Below is a small trained network, with its code and all its weights. Each question gives an input and a target symbol and asks what happens when units are switched off, that is, made to give their printed mean instead of their output.

import numpy as np


def w(rows, s, z=0):
    codes = np.array(rows[::2]) - 128.0
    scale = np.full(codes.shape[1], s)
    scale[-1] = z or s
    return codes * scale


def f(y):
    return y / 2 * (1 + np.tanh(0.7978845608 * (y + 0.044715 * y**3)))


def softmax(a):
    e = np.exp(a - a.max(-1, keepdims=True))
    return e / e.sum(-1, keepdims=True)


def log_softmax(a):
    a = a - a.max(-1, keepdims=True)
    return a - np.log(np.exp(a).sum(-1, keepdims=True))


def net(x, mask):
    ids = ['ΞΦαεθλσω'.index(c) for c in x.split()]
    T = len(ids)
    res = E[ids] + P[:T]
    r = res
    for j in range(3):
        rows = slice(2 * j, 2 * j + 2)
        q, k, v = (r @ M[0][rows].T for M in (Q, K, V))
        z = softmax(np.where(np.tri(T) > 0, q @ k.T / 2**0.5, -1e9)) @ v
        o = O[0][rows]
        res = res + np.where(mask[j], z, o[:, -1]) @ o[:, :-1]
    y = f(res @ A[0][:, :-1].T + A[0][:, -1])
    res = res + np.where(mask[3:27], y, B[0][:, -1]) @ B[0][:, :-1]
    return log_softmax(res[-1] @ U[:, :-1].T + U[:, -1])


Q, K, V, O, A, B = {}, {}, {}, {}, {}, {}
E = w([
[126,96,161],'Ξ',
[39,185,155],'Φ',
[126,100,156],'α',
[116,96,154],'ε',
[127,131,98],'θ',
[161,93,169],'λ',
[129,118,82],'σ',
[60,183,1],'ω',
],0.028)
P = w([
[120,193,249],'0',
[114,175,224],'1',
[108,158,208],'2',
[105,137,193],'3',
[107,122,177],'4',
[106,108,161],'5',
[108,93,146],'6',
[110,81,129],'7',
[112,69,115],'8',
[112,56,99],'9',
[114,47,84],'10',
[118,34,70],'11',
[118,28,56],'12',
[119,21,37],'13',
],0.013)
Q[0] = w([
[101,124,87],'h0',
[133,5,222],'h0',
[88,76,137],'h1',
[120,200,135],'h1',
[141,173,69],'h2',
[116,210,85],'h2',
],0.021)
K[0] = w([
[79,153,84],'h0',
[195,2,90],'h0',
[133,103,83],'h1',
[134,172,142],'h1',
[119,127,168],'h2',
[98,177,167],'h2',
],0.02)
V[0] = w([
[78,181,134],'h0',
[252,73,178],'h0',
[101,39,184],'h1',
[132,184,118],'h1',
[118,70,113],'h2',
[104,147,172],'h2',
],0.015)
O[0] = w([
[111,88,190,199],'h0',
[255,156,95,3],'h0',
[93,193,81,220],'h1',
[223,145,130,90],'h1',
[79,189,197,134],'h2',
[58,165,6,208],'h2',
],0.0089,0.0061)
A[0] = w([
[191,119,245,110],'n0',
[143,69,153,83],'n1',
[176,169,92,130],'n2',
[203,136,103,228],'n3',
[111,74,138,82],'n4',
[114,231,216,14],'n5',
[210,70,94,169],'n6',
[117,204,199,35],'n7',
[187,166,4,121],'n8',
[130,149,39,244],'n9',
[94,109,59,96],'n10',
[101,116,203,28],'n11',
[149,140,165,204],'n12',
[177,57,89,130],'n13',
[190,65,83,199],'n14',
[165,64,150,27],'n15',
[73,112,92,168],'n16',
[78,90,193,30],'n17',
[140,35,146,123],'n18',
[120,162,130,188],'n19',
[219,147,60,96],'n20',
[157,134,174,248],'n21',
[51,97,155,1],'n22',
[170,145,237,30],'n23',
],0.011,0.0061)
B[0] = w([
[230,80,170,168],'n0',
[66,194,93,143],'n1',
[143,89,141,158],'n2',
[87,107,88,184],'n3',
[131,160,132,171],'n4',
[201,167,80,129],'n5',
[88,160,165,179],'n6',
[254,175,59,127],'n7',
[174,62,95,176],'n8',
[117,177,155,180],'n9',
[166,114,184,189],'n10',
[129,133,93,171],'n11',
[80,99,152,147],'n12',
[109,209,66,155],'n13',
[52,164,127,172],'n14',
[211,124,86,144],'n15',
[179,159,169,234],'n16',
[178,142,97,216],'n17',
[130,196,139,164],'n18',
[133,97,177,143],'n19',
[109,112,118,176],'n20',
[74,87,131,159],'n21',
[184,113,93,252],'n22',
[193,134,157,146],'n23',
],0.0082,0.021)
U = w([
[184,112,174,86],'Ξ',
[156,221,83,3],'Φ',
[55,92,178,193],'α',
[97,152,141,191],'ε',
[100,86,56,139],'θ',
[113,136,136,105],'λ',
[109,4,203,158],'σ',
[31,215,172,216],'ω',
],0.012,0.006)

Each question gives the input, a string of symbols that net reads in full, and the target symbol t.
The units are the heads (2 rows each of Q, K, V and O) and the neurons (one row each of A and B). Each row of codes is followed by its name. A weight is (code - 128) times the scale printed after its matrix; where a second scale follows, it is the last column's (O, A, B and U).
mask holds one flag per unit, heads first, then neurons. A switched-off unit (its flag False) gives its mean, the last column of its rows in O or B, instead of its output. The means were averaged over made-up inputs and are rounded, as every weight is.
A unit's drop is (log p(t) with every unit on - log p(t) with that unit switched off) / (log p(t) with every unit on - log p(t) with every unit switched off).
The circuit of an input: a set's keep is (log p(t) with only the set's units on - log p(t) with every unit switched off) / (log p(t) with every unit on - log p(t) with every unit switched off). Starting from the 12 units with the biggest drops (on a tie, the unit counted first), units are removed one at a time, each time the one whose removal leaves the highest keep (on an exact tie, the one counted first), for as long as the keep stays at least 0.8.
units of the circuit, in order: the units of the circuit, biggest drop first
most important unit: the unit with the biggest drop
k most important neurons: the k neurons with the biggest drops, biggest first
which heads matter: for each layer, one digit per head in row order, 1 if its drop is at least 0.15 and else 0, layers parted by /
input θ ε σ θ ε σ θ θ, target ω: units of the circuit, in order	(n22)
input α σ ε Ξ Φ ε λ α, target θ: units of the circuit, in order	(h0, n8, n16, n3)
input λ ε α Ξ λ σ α λ Ξ Φ ε α, target ω: units of the circuit, in order	(h2, h1)
input σ ε σ Ξ, target σ: which heads matter	101
input Ξ ω ε α Ξ ω α, target Ξ: units of the circuit, in order	(h1, n15, n18)
input ω ε σ σ α, target σ: 3 most important neurons	(n0, n16, n17)
input Φ ω Ξ α ε ε, target ω: units of the circuit, in order	(n8, n0)
input Ξ Ξ α Φ ε α σ λ σ Φ ε ε, target α: which heads matter	101
input α θ λ σ θ σ, target ω: 3 most important neurons	(n22, n0, n17)
input Ξ α θ α θ λ Φ ε θ λ Φ ε, target θ: units of the circuit, in order	(h0, n8, n16)
input Φ Φ ω σ ω θ Φ ε Ξ, target ω: which heads matter	100
input ε ε α α λ Φ ε ε ε ε ε, target ω: which heads matter	111
input α α ε θ λ θ λ θ θ ω, target ω: which heads matter	101
input σ α σ α, target σ: which heads matter	101
input Ξ ε σ θ ω Φ Ξ, target Ξ: most important unit	n0
input ε ω ε ω ε, target Ξ: which heads matter	011
input Ξ ω θ ε Φ ε α λ λ Ξ α λ, target θ: which heads matter	110
input σ λ θ ε λ ε λ ε λ θ θ, target ω: 2 most important neurons	(n22, n0)
input Φ σ Ξ, target σ: which heads matter	100
input ε ε ε α ε Ξ Ξ ε ε λ Ξ θ σ ω, target ω: 2 most important neurons	(n9, n16)
input Φ Φ Φ α ε ε Ξ, target ω: units of the circuit, in order	(h1)
input σ σ θ, target α: which heads matter	010
